Below is a small trained network, with its code and all its weights. Each question gives an input and a class and asks what happens when units are switched off, that is, made to give their printed mean instead of their output.

import numpy as np


def w(rows, s, z=0):
    codes = np.array(rows[::2]) - 128.0
    scale = np.full(codes.shape[1], s)
    scale[-1] = z or s
    return codes * scale


def f(y):
    return y / 2 * (1 + np.tanh(0.7978845608 * (y + 0.044715 * y**3)))


def log_softmax(a):
    a = a - a.max(-1, keepdims=True)
    return a - np.log(np.exp(a).sum(-1, keepdims=True))


def net(x, mask):
    res = np.array(x, float).reshape(1, 6) / 4 @ E
    y = f(res @ A[0][:, :-1].T + A[0][:, -1])
    res = res + np.where(mask, y, B[0][:, -1]) @ B[0][:, :-1]
    return log_softmax(res[-1] @ U[:, :-1].T + U[:, -1])


A, B = {}, {}
E = w([
[113,92,115,141,123,146,147,125,146,135,131],'x0',
[91,172,216,96,118,154,165,78,209,254,140],'x1',
[194,89,196,146,225,105,33,179,184,166,145],'x2',
[126,125,104,137,138,131,151,145,137,148,116],'x3',
[180,169,112,112,68,71,104,154,146,135,185],'x4',
[171,167,175,95,104,162,99,122,172,51,56],'x5',
],0.0062)
A[0] = w([
[101,199,173,115,127,133,155,55,189,215,133,107],'n0',
[196,188,201,14,94,197,90,100,189,23,2,255],'n1',
[99,80,70,140,84,185,192,119,105,145,125,254],'n2',
[167,81,101,181,143,121,119,168,33,30,94,101],'n3',
[102,162,94,117,40,150,223,82,74,103,95,116],'n4',
[79,168,187,64,130,158,147,69,187,200,134,101],'n5',
[68,179,93,104,53,155,195,63,55,98,92,87],'n6',
[60,43,158,164,233,232,172,57,76,152,32,222],'n7',
[128,74,72,162,132,107,81,165,54,32,121,141],'n8',
[203,63,199,204,238,152,66,224,186,140,144,127],'n9',
[99,162,193,83,109,140,159,87,169,215,114,75],'n10',
],0.0046,0.003)
B[0] = w([
[101,191,74,186,123,199,64,180,188,74,154,186],'n0',
[205,104,91,63,50,150,181,172,81,211,177,255],'n1',
[154,138,118,67,159,134,134,108,143,175,150,205],'n2',
[52,201,45,162,102,162,83,214,189,84,124,187],'n3',
[97,143,72,61,168,94,93,72,162,161,81,195],'n4',
[84,188,87,178,95,135,50,200,169,77,146,182],'n5',
[89,129,63,84,144,67,84,79,191,172,65,192],'n6',
[179,186,84,77,127,135,181,171,141,130,253,212],'n7',
[83,215,43,147,118,152,73,195,178,109,151,198],'n8',
[75,155,31,43,144,10,100,55,188,204,59,217],'n9',
[85,213,86,204,104,155,85,196,216,59,112,170],'n10',
],0.0055,0.005)
U = w([
[73,198,110,219,127,165,71,191,170,61,113,67],'0',
[146,144,128,96,144,116,155,127,124,132,186,177],'1',
[94,123,111,72,162,51,99,31,159,161,1,86],'2',
[139,116,135,111,131,139,131,122,111,138,147,174],'3',
[153,105,131,114,109,134,159,155,88,171,157,145],'4',
[146,122,132,132,149,148,138,116,107,125,137,154],'5',
[126,41,224,211,137,139,189,80,50,67,59,62],'6',
[132,29,252,254,179,172,167,2,42,18,27,3],'7',
],0.007,0.0066)

Each question gives the input, the list of numbers given to net, and the class t.
The units are the neurons (one row each of A and B). Each row of codes is followed by its name. A weight is (code - 128) times the scale printed after its matrix; where a second scale follows, it is the last column's (A, B and U).
mask holds one flag per neuron, in row order. A switched-off neuron (its flag False) gives its mean, the last column of its row in B, instead of its output. The means were averaged over made-up inputs and are rounded, as every weight is.
A unit's drop is (log p(t) with every unit on - log p(t) with that unit switched off) / (log p(t) with every unit on - log p(t) with every unit switched off).
The circuit of an input: a set's keep is (log p(t) with only the set's units on - log p(t) with every unit switched off) / (log p(t) with every unit on - log p(t) with every unit switched off). Starting from all 11 units, units are removed one at a time, each time the one whose removal leaves the highest keep (on an exact tie, the one counted first), for as long as the keep stays at least 0.8.
units of the circuit, in order: the units of the circuit, biggest drop first
top k neurons: the k neurons with the biggest drops, biggest first
drop of u: that unit's drop, to one decimal
input [7,-8,-1,5,-7,-2], class 0: units of the circuit, in order -> (n3)
input [6,-3,-7,1,-1,-7], class 2: top 3 neurons -> (n6 n4 n1)
input [6,-8,5,2,1,-4], class 0: top 3 neurons -> (n3 n8 n1)
input [-8,-7,-8,-6,7,-7], class 2: units of the circuit, in order -> (n6 n4)
input [3,3,7,3,-2,-6], class 2: top 2 neurons -> (n9 n1)
input [-7,-5,7,0,4,3], class 2: top 2 neurons -> (n9 n7)
input [-4,-5,-8,-4,4,8], class 2: top 3 neurons -> (n6 n4 n7)
input [3,5,4,6,-8,6], class 1: top 2 neurons -> (n7 n1)
input [-3,-8,7,-8,-6,-6], class 0: top 2 neurons -> (n3 n8)
input [-7,-2,8,-2,-1,4], class 2: top 2 neurons -> (n9 n7)
input [7,-4,-8,-6,-2,4], class 2: top 2 neurons -> (n6 n4)
input [2,-2,6,3,-6,7], class 4: top 2 neurons -> (n1 n7)
input [5,1,-7,3,3,-1], class 2: drop of n4 -> 0.3
input [0,7,-1,-5,2,-2], class 0: drop of n0 -> 0.2
input [2,7,6,-3,1,3], class 0: drop of n1 -> -0.1
input [-7,8,1,-6,-8,8], class 0: units of the circuit, in order -> (n5)
